Each row has a hidden value. The values are split into ranges, and the group after each row names the range that its value falls in. Each part has its own value, ranges and names.
[ -11  -66   72  -10  -51  -99   87   -4  109  152   -7  171 -116 -127
 -125  106  -79  -16  -55  -27  109   42  -55   41 -104  -73   98   62
  -26 -126  -34  -63 -139    9   13  113  -31   -1  -77   19   23  -70
   -1   21  -43  -49]	P
[ -9 -64 134  57 -56  -4 -11   6  55 113  78 -27 -67  75 -12 -41  59  -3
  18 -18 -25 -13 -72  59  67  43 -14  -8 -50 -30  14 -21  17 121  89  26
 -16  45 -55 -76 -32  25   3  -5  33   3]	A
[  93  -52   98  -99  132  -96  248  -81    6  -58 -339  -16   39   77
 -141  -11  110   55 -159  -20 -113   44   27   11  143  108 -161  189
  -29  140   -4  -95  -12  152  147 -207   -7  -44   10  162   59   42
  -52   15 -210  183]	V
[ -46  -53  174  106 -106  -26  105   40  -13  267  213  -21 -152   -4
  -73  -51   39  -49   35  -29   67   -9 -189  154  -76  -24  -51  181
  -12 -120  -50  -81 -165  181  147   35   14   93   -9  -77  -82   49
   43   65  123 -106]	C
[-268 -242  193  -90 -194  -51 -120  448  189  -95  183  -43  188  132
   65  172  154  182  190 -214   -6  135  103 -134  134 -166  417 -390
   55  324  135  358  365 -192 -186  315 -284  -94 -108  -80   32 -271
  -33   -7 -170  291]	Z
[   9   27   41  -51  -38  -70   12  -72  -40   35   35   61 -118   -5
  -19   -3   47  -37 -107  -62  -90   56  -22  -45  -46  -32  -54  104
  -73  -55  -52 -107    0   12   63   24   22  -62   -7   30  -82  -35
   20  -59   31   35]	V
[-42 -30  31 -22  41  34  64  21 -38  37  39 -26  22  -1   2 -50  45 -19
 -11  27   4 -22 -34  65 -62  -6 -45  44  10  40   3  26 -65  43  64  -4
 -49  16 -12  42 -26   1  16 -44 -45 -23]	C
[  95   41   62   43   -6  -29  -10 -205   71  137  -41  110 -175  -45
  -48  -20  -52  -80  -86   47   -3  -10  -80   39  -51   54 -109  110
 -118 -207  -60 -199 -118  110  100   14   81   59  -70  -48  -55   59
   12  -45   58  -70]	C
[-192   75 -108 -119  -51   70 -100  120 -195  -92  327  -21   19  -43
  124  -43   87  -19  -39  -35  -59    7   38  -68 -274 -119   24  -85
    2   89  -37  152   24 -209  -67  179  -69 -128   37  109 -167 -138
   79 -163   82  -49]	Z
[ -64 -176   73   86    5  138 -114  171  103  150  209  -25   75  122
   32  -92  -18  -82  193  -34  103  -43  -20  136  164   -6  160 -238
   85   33  191  146   24   90   54   39 -105   30  -56  -54   59   -5
   -7   -5  -62 -103]	P
[  75   48   78  -29  -14  -75   40 -134   23   49  -75   65 -134   30
  -92  -17   42  -28 -133  -47  -91   49  -23  -25   17   80 -136  129
 -112  -72  -52 -171  -36   97  114  -30   92  -33   -9   57  -80   25
    1  -23   24   53]	V
[  -2  -74   33  -35  -35 -130  109  -15   72   87  -66  149 -114 -113
 -142  101  -53   45 -138   -7   53    3  -16   31  -60  -24   91   12
  -39  -85  -35  -17  -92   -4    7   77  -39  -51  -79   71   65  -76
  -14    9  -57  -38]	P
[  13   51   46  -83  -42  -61  -57  -47   91   11  -37   98  -49   -6
  -52   65   21    3  -72  -77  -51   71   37 -100  -23   43  -14   -6
 -117  -29  -20  -75   31  -28   33  105   48  -28  -46   30  -91  -62
  -14  -53    0   99]	V
[  48   78   35  -28   -9  -70   66 -124  -28  117  -22   20 -106  -41
  -78   -6   40    8 -135    9  -54  -38  -65   23  -70  118 -153  161
 -129 -103  -79 -120  -97  105  162  -11   99   56  -25    8  -93   42
  -10  -21  100  -23]	W
[ 11 -87  38  21  42   3  80 -27  17  77 -14  53 -56 -11 -57 -40 -22 -40
 -45  36  37 -28 -38 101   5  -7   6  11  17 -37  21 -15 -94  77  53 -30
 -51 -22 -41  59  54   8   6 -19 -80 -77]	U
[-22 -48  74  52 -20  31  18 -17   3  69  92  12 -91  24 -13 -71  18 -42
 -16  32   9 -20 -64  84 -39  -2 -31  -3 -12 -41  -9 -19 -70  71  37  24
 -32 -10 -31  15 -26  19  38 -35   4 -70]	Q
[ -28    6   24    2  -51  -65   63  -32  -74  143  109    3 -112  -69
  -24   -9   35    6  -88   11  -24  -60  -92   64 -103    2  -40  112
  -59 -101  -65  -35  -82   62  112   38    7   44  -34  -37  -56    1
   14  -22  101  -85]	C
[  7 -61  72  19 -13 -40  61 -31  56  79 -26  49 -80 -14 -67   1   1   9
 -59  24  13 -22 -42  62  -2  25   3   6 -36 -47 -12 -26 -58  71  48  23
 -28   5 -62  15  22   0  -4 -10 -39 -27]	Q
[ -85  131 -133 -298   18 -149   54   11   22  -59 -134  191   99 -298
  -49  269  -37   91 -159  -44   30   74  108 -194 -350  -89   86   84
 -100   17 -104   33  -63 -282  -55  245  -25   -3  -70  105  -91 -218
  -43 -107  -79  122]	W
[ -34   59  -35 -134   -3 -110   94    1  -84    8  -34   -9    1  -66
  -65   54   92  101 -168  -28  -88  -37   19  -40  -92   81  -60   81
  -93   42  -63   28  -10  -22  102   30   22  -13  -13   87  -67  -53
  -32  -41   33   51]	Z
[   0  -45   83   18   -6   28  -14  -43  -73  -38   76  -52  -86  148
   41 -130  115  -44  -58  -24 -140   21  -20   15   86    8  -90   -3
  -26   45    7  -35   80   80   56  -68  -30 -104   11   41  -42   22
   41  -75   -7   31]	V
[  24  -47   93   68  -25    8  -17  -68  -52   70   88  -81 -109  127
   33 -126  102  -16  -50   13 -121  -59  -71   70  116   78  -94    6
  -63  -34    6  -39   61  155  128  -72   -1   -1  -29  -61  -28   69
   15  -46   70  -30]	W
[-30 -34  63   0   6  64 -58 -12  41  -8  55  23 -11  46  49 -46  26 -53
  24  11 -14  30  -8   4 -23 -35  -5 -54 -18  15  20  -2  16   3  -8  54
 -56 -19 -44  -4 -40 -20  29 -85 -51  15]	A
[ -23  -94   41   21   82   88   66   -2  -18   58   54   43   -5   -2
   23  -86  -28 -132   46   36   67   22  -51  109  -52 -118    0   58
   86   -3   40  -22 -122   52   26  -39  -99  -21   -8   53   27    5
   43  -53 -128  -82]	U
[ -22  -49   20  -42    2  -12  -56    1   46   -5  -12   11   21   18
   44   15   38   29  -23    2  -57  -21   29  -25   44   10   58 -107
  -47   26   34   53   96  -17   14   59  -70    2  -83  -39   11  -47
  -23  -79  -54   46]	A
[ 199  -99   88  -13   91  -32 -162 -279  299 -131 -407  172  -46  105
   46   45  -59  -28  -77   49 -133   66  118 -128  310   57   51 -205
 -135  -58   83 -151  240   30  -57  -33  -62  -40 -194  -94  147   -4
  -69 -138 -254  193]	C
[ -58  -35    3  -21  -43   -4  -94   30  -15  104  161   10  -11  -27
   94    8   21  -31   30  -30  -28  -24  -30   -3  -23  -73   93  -46
  -30  -55   28   40   61  -23   49  102  -65   44  -71 -121  -38  -58
   -1  -79   46  -35]	A
[ -57 -115  119   77  -91   29 -105   95  124  183  191   25  -36   39
   28   -2  -13  -49  134  -50   67   -5  -66   66   65  -46  146 -121
   -2  -67   79   40   27   61   40  130  -68   71  -89 -145   -9  -30
   -2   -3   20  -48]	Q
[ -40    9   30  -56  -39  -62   52   -6 -106   76  118   18  -84  -29
    0   -9   65  -38  -74  -70  -66   37  -52   -8  -87  -78  -34  148
  -30  -34  -49  -58  -27   12   88   23   -9  -37   12   15  -85  -45
   27  -46   49    1]	V
[ -73   14   15  -31  -29    5   19   21  -70   26  123  -17  -40  -20
   10  -32   63    9  -56   11  -30  -23  -35   23 -128   -8  -40   21
  -35    8  -43   34  -40  -11   35   68  -26  -16  -12   35  -81  -31
   34  -64   46  -34]	A
[ 10  -3  82 -25  17 -37 105 -40  40  56 -78  20 -29 -16 -85   9  37  23
 -69  18   2   0 -41  40 -49  64 -88  99 -59  -3 -40 -54 -89  83  86  -1
  12  38 -34  45 -35  17  -6  -6 -36  30]	A
[-25 -84  27  -3  25  -1  69  28  24  62   6  36 -16 -19 -55 -13  -8  -3
 -33  25  43 -36 -17  82 -11   2  38 -32  17   4  26  41 -72  41  37  12
 -65 -16 -44  63  45 -17  -4 -17 -79 -56]	U
[  66  -34  166  103  -27  -39  111  -91   56  291   34   24 -146  -10
 -101  -42  -10  -82   10    0   58  -16 -176  152   11   47 -108  236
  -54 -183  -32 -189 -185  252  213  -50   68  148  -37 -103  -44  106
    2   66   76  -87]	C
[ -54  -36  -25  -77   -9 -122  175   28  -40   90  -14   89  -59 -167
 -117   88  -18   59 -143   11   53  -37  -31   52 -168  -43   53   94
   -9  -41  -67   29 -144  -29   39   66  -50  -21  -40   99   27  -77
   -9    2  -36  -65]	U
[  48   12    5  -36   34  -55   42 -121   20   70  -88   68  -62  -69
  -32   18  -11   -8 -104   39  -28  -31  -26   15  -42   35  -51   79
  -79  -90  -37  -83  -59   48   86    2   11   42  -67   -9   -6    6
  -19  -54  -17  -17]	C
[  1 -16  73 -17 -28 -14 -49 -20  23  31  38 -10 -39  79   8 -27  73  -1
 -29 -46 -85  12  -5 -19  67  51 -28 -26 -75   7  16 -23  75  53  75  20
  -1 -14 -37 -23 -52  -9  -6 -51  15  55]	Z
[  41   10    9  -41   43  -19   31  -97 -103   25   12    2  -74   44
   16  -85   64  -76  -96  -37 -123   18  -18    2   31  -11 -109  125
  -32  -22   -9 -104    2   73  121  -92   14  -56   20   47  -48   17
   17  -71   -6    7]	V
[-18 -45  40   2  -1  10  -5  -6  63  60  21  56 -33 -20 -20  -2 -16 -23
 -10  21  33 -14 -17  41 -32   0  30 -48 -22 -33  13   5 -46  20  19  63
 -40   7 -61  10  -1 -21   4 -42 -43 -35]	Q
[ -9 -36  66  18   0  54 -55 -35 101  49  36  89 -45  -4  10 -15 -40 -84
  36  17  52  39 -22  22 -51 -46  22 -43 -19 -56  17 -45 -53   8 -15  85
 -38   5 -62  -9 -28 -20  26 -64 -58 -25]	Q
[-111  -88  -75 -113   66   29   41  135   -1  -74   10   66  111  -71
  -14   41  -16   27  -30   13   66   -8   87   11 -100  -84  147 -156
   74  130   59  189  -26 -142  -81   93 -152 -102  -37  165   67 -132
   -1  -78 -179  -19]	P
[  70 -195  157   -3  100  -42  131  -54   79  -59 -264  -24   34  137
   -5  -31   84   22  -36   12 -104   40    7   35  261  -16    0   22
   23  121   66  -30  126  140   49 -166 -148  -34  -73  -10  157   23
  -39  -23 -265  167]	A
[-135  -37   53  -62  -46   14   21  159  -73   28  196  -53   47   29
   28  -14  105    6   36  -83  -17   36  -19    4  -81  -75   39    7
   23  110   11  101   20  -32   34   83  -78  -34   16   33  -86  -81
   26  -38    2   36]	Z

Part 2:
[ -74  -18   46   73   52   28  -19 -241    7   -4   29  184  -38 -101
   89   57   49  157  -10 -217   17  -71  307  123 -122    6  327   49
 -119 -141   70   56   25  -23 -147  -37    4  250   -3 -261  -15   18
  181   99 -258  141]	(58)
[ -71  123  212   26  185    0  -63 -153  157   -9  163  203 -145 -115
   34  -78 -180    0    0 -399  145  -69  198  144  -52  225  297 -114
  -55 -156  -75  143  -16  102 -112  -60 -164   -5  -33 -436  -76  152
  304   56 -330   30]	(46)
[  64   36  249   87  112  -21 -207   28  241   54  254  135 -221  102
  -34 -241 -441 -118  112 -200  -61 -215  -57   81   87  117  -63  -91
  -35   -9 -112   70    8   31  271 -227 -313  -11  -59 -135   21  230
   99 -156 -214  -19]	(59)
[ -22 -118  -10   79  170 -225 -228 -104  273  109   28    2 -201   71
 -155 -123 -165   63  123  -85 -266   41  -72   23   32  265 -142  139
   32  -58   83  -67  234  -17  325   45   78  -72   59   59   73  112
 -292  -84 -142 -137]	(54)
[  17 -150   58 -179 -160   68  141  339  -74  208  119   24  210  194
  185  -88  -58  140    2  281 -178  154   56  -47  158 -205 -138  -69
   50    3 -174  178  139  -21  -70  -11  -71  226  -68  350 -109  -86
  -66  -52   90   17]	(58)
[  22  -22  -18  -88 -176 -101  -76   51   73  257 -130 -123 -109  158
   -3 -142 -119  118  177   82 -306 -115  -85  -38   63  -83 -268  142
  -48  146  -75  -76  110 -112  226 -109   59   89  -74  331   97   76
 -246 -230  -87  -73]	(58)
[ 127 -220  -51  123 -117    1 -103  -34   33  175   51   57 -126  200
 -115  -92 -280   -6   98   34 -163 -178 -224  -19  100  -39 -131   18
   87  120  160  -22   13   67  146 -140   18   23 -126  120  -25  217
   42 -190    1   53]	(58)
[ -72  -82   68  -32  123 -261 -118  -99  201   52  -58  105 -291  191
 -182   -5 -182    4  188 -250  -88  -68  -23  -44 -126  170 -209   19
   22  -21   47  -77  179  -65  201 -137   33  -61 -154  -12   32  232
 -190 -176 -297  -39]	(59)
[-132  216   86 -167 -179   -9  -96  -79  213  231   41  -93  -30 -151
   16 -184  -64   56  -32  -80    1  -37  -17  -31   20   14  155 -213
  -41   -6 -193   50   20   75   -3   26  -77 -141  -73 -125   13   74
   18   41 -106 -129]	(46)
[ -95 -195 -183   77   54  -59   29 -451  -29    6  -68  170  -51  -30
   45  171  107  118   36 -156  -84   54  205   62 -206  130  302  165
   57 -155  455   -1  102   16 -113  138  227  115  -48 -148    7   66
   80  193 -104  123]	(56)
[-114 -119 -142  -98 -231  -75  -25 -290   29  179 -141   -7  -56   64
   37   62    7   37  134   76 -189  -95   56 -109 -158  -64   32   58
   49  -11  268  -59   83  -64  110   21  118  -28 -151  145  124   90
 -114   50   25   72]	(56)
[-113  -79 -257 -124 -316  -71   -8 -217   14  332 -239 -200   76  -56
   -4   25  199  213   47  216 -285   53  -17 -112  -64  -70   44  105
   30   18  180  -94  125  -28    4  177  325  -20  -38  230   87  -24
 -252   48   96  -42]	(45)
[ 140 -197 -215  190 -129   95    0  -87  -90  282  -10  -77  130  -36
  -81  -12   63  236  -66  139 -232   39 -132   70  102  -17  129  124
   40   19  241  -14    9  133 -171   93  309  197   61   12 -117   62
   47  -68   48   34]	(58)
[  38 -198 -117 -190 -397  155  254  129 -263  247  -53   25  192  223
  229   16   -5  130   30  286 -135   13    0  -82   82 -351  -41  -21
   97  137   63  131    3    9 -215  -32   58  233 -217  397 -105  -20
  130  -34  174  133]	(45)
[ -16 -301 -157  105 -186   34  -19 -207  -39  136   16  134   23   54
 -147  136   -9   63  -46   55    8  -74  -69 -100  -82 -104  173 -136
  120  -43  315   -8   13  121 -142  -13  159   17 -165  -98  -96  155
  129   43   49  186]	(58)
[  46  206   14   46   83   35  -44 -257   49  102    4  -42  -96 -115
  305 -213  -68  153  110 -205 -312  -48  205  300   42  148  190  386
 -173   10   70   41   18  -80  105   47  -13  309  139   -3  128  -17
   61   19 -234 -108]	(56)
[ -69  -69 -200 -125 -249  -48   98 -231  -92  150 -245    4  -92   86
   80   26   87  200   65  -75  -95  -21    8  -10  -41 -124   56  133
   22  164  147  -43   67  -21 -119   44  236  124 -179  198   -2   34
   20    2  -80    5]	(45)
[ -62 -213 -153   54 -204   33   49 -229  -76  124  -36  124   57   10
 -142  198  135  147  -93  -27   75  -34   -1  -90 -172 -173  236 -171
   52  -51  268  -29    9   87 -292  -30  215  132 -196 -190 -135  134
  125   49  -66  181]	(54)
[ 167 -341  -73  282  106  100   88  -91 -153    1  168  302    4  149
 -123  133 -100  101  -80 -170   62    0  -55  115   -8    3  183  -24
  104  -50  345   80  -21  175 -321  -99  139  304 -114 -256 -279  216
  351  -71 -143  208]	(54)
[-251 -132  -57 -448 -326 -120  200  178   -2  211  -90   -7  169  196
   53   90  178  157  -23  239  -13  280   37 -287  -81 -270 -146 -295
  137   -7 -132   77  263  -50 -161   87   93  -15 -285  358  -98  -73
 -275   79   85  -37]	(59)
[ -27   46  162 -212  -64  -38   63  286   59  199   69  -23   60  145
  112 -137  -95  112   69   68 -154   85   66  -22   71  -85 -191  -71
  -39   -1 -285  109  140  -73   16  -93 -110  159  -75  209  -52    0
 -142 -140 -123  -74]	(59)
[   9   57  -30   87  -51   57 -144 -236  113  211   54  -85   17 -170
  123 -149  -58   91   48   36 -282  -85  105  122   28  105  221  168
  -80  -88  122   23    6    5  131   82   13   77  134  -58  121   14
    7   65  -25  -21]	(56)
[-149  259  105 -385 -202   -6   73  217  141  269   39 -167  120  -59
  229 -273   20  174  -53   78  -97  230   34  -18  167  -68   -4 -159
  -33   52 -426  160  148   13  -58  135  -96    0  -35  218  -38 -131
 -127   59  -32 -263]	(46)
[-116   19   93 -302 -178   41  112   76   -5   85   49   92   26  125
  370 -151 -123   52   75   65  -81   50  204    0   97 -146   21  -20
   19   45 -176  202  104  -63   34   24 -220   97 -129  315   35 -108
   68  121   27  -11]	(45)
[ 101  -62 -119  297  177   11 -181 -448  119   36   88   94 -212 -106
   24 -150 -207   42   43 -276 -185  -81  -34  265   81  336  297  292
   25  -19  380    9   -5  144  122  123   90   35  120 -216   40  150
  217   78 -122  -44]	(56)
[  22 -156  -76  -75 -249  -13   47  165  -25  360  -32 -128  173  113
 -141   38   56  152   10  275 -205   45 -139 -158  -18 -168 -166 -124
   53   -9   19  -26   91   13  -94  -53  193   90 -114  164  -97  102
 -206 -186   43   24]	(59)
[  60 -329 -240  188   -2   60  103 -204 -151   91    8  152   94   11
  -68  151  119  230 -119  -33  -34  148  -10   78    0   32  273   77
  121  -63  382   49   58  174 -346  147  335  216  -24 -120 -217   59
  201   82  -11  127]	(58)
[ -13 -137 -130   26 -123  -88  -18  -58   25  273 -101  -89   56   30
 -210   91  132  197   12   78 -183   39  -81  -86 -113  -42  -48  -15
    6  -46  143 -107  112    3  -94  -13  300  108  -66   -4  -66  126
 -212 -136  -97   14]	(59)
[-228   89   72 -507 -281  -93  144  184   46  131  -96   -5    5  184
  328 -156    1  145   77   89  -81  156  152 -112   79 -245 -160  -85
    2  139 -366  136  230 -146   49   41 -146   67 -210  507   44 -172
 -186   73  -17 -139]	(58)
[-191   80   74 -257 -141 -143  -30  -35  146  100  -83   14 -108   80
   88  -72   -6  112   93  -76  -73   -6  132  -76  -76 -107  -72  -59
  -69   32 -185   -1  173 -138  111  -55  -66   52 -155  161   84   -8
 -196    0 -182  -71]	(54)
[-122  275  205 -181  -81   36 -113 -100  190   62   87   32 -129  -98
  350 -311 -208   28   86 -151  -91 -131  250  131  103   -5  175   38
 -153   28 -288  142   24  -77  209  -24 -341   52    7   52  166  -75
  109  119 -152  -93]	(45)
[-108 -127  103    5  148 -118 -153  -95  209    9  127  158 -102   30
   31  -56 -160    7   89  -62 -118   17  191   12  -20  177   53   18
   17 -187   22   78  185  -30  216   30 -117  -38   31  -31   69   22
  -83   90 -101   27]	(58)
[  48 -409 -191  124   26 -148   35 -151  -92   83 -148  156 -127  264
 -185  196  -21  129  136  -48 -160  -14  -42  -42 -110   40 -135  181
  119    4  383  -87  150  -11  -35  -56  318  142 -145  115  -75  184
  -78 -154 -109  149]	(58)
[-185  360   26 -238 -149    1  -52 -306  156   98  -74  -79 -118 -209
  381 -273   11  147   41 -204 -123  -17  237  159   39   19  298  145
 -158   72 -161   73   52  -71   96  147 -114   64   19   58  184 -129
   45  220 -161 -193]	(56)
[ -65  -80  235 -248  -91   48  134  325  -47   73  148  170  121  221
  297  -61 -135   61   81  143  -75   29  290  -37   51 -234 -111 -105
  -35  -64 -290  223  126 -133   -8 -152 -294  268 -124  274  -37  -90
   14  -22  -49  118]	(58)
[  27 -160  -41  319  206   -3 -139 -331   89   -3  133  197  -77 -125
 -160   79  -14  122  -70 -261   -6  -37   93  150 -101  197  351   43
  -26 -196  302   -8   30  116 -117   13  137  160   64 -455  -89  153
  173   60 -236  114]	(54)
[-225  123  154 -481 -388  -85   -1  242  148  259  -59 -123   46  141
  219 -179  -58   59  132  269 -177  -23  121 -225   24 -314 -255 -187
  -63   75 -431   64  181 -207  241  -88 -237  -25 -190  484  157 -110
 -339  -25   37  -88]	(58)
[-177  -77   86 -336 -245  -12   73  -11   37   77   57  136    0  210
  304  -51 -177  -95  145  145  -84  -40  189 -145  -53 -186  -47 -127
   88  -20  -16  157  117 -111  167  -42 -271  -31 -246  324  109  -16
  -15  140  104   80]	(56)
[  36 -272 -128  224   -5   40  -44 -201    5  113  117  139   56  -23
 -208  124   20  109 -113  -36    7   23  -76   -1  -72   32  247 -114
   95 -131  333    5   27  172 -207   28  200   91  -55 -288 -167  171
  138   37  -45  134]	(54)
[  90 -404 -258  262 -130   46  -12 -248 -138  244  -67   37  116   19
 -204  233   88  134   18  184 -205  -88  -29  -58 -137  -24  145   91
   95 -131  517  -81   -6   88 -153   11  370  126  -27  -96  -68  170
   37  -52   76  265]	(45)
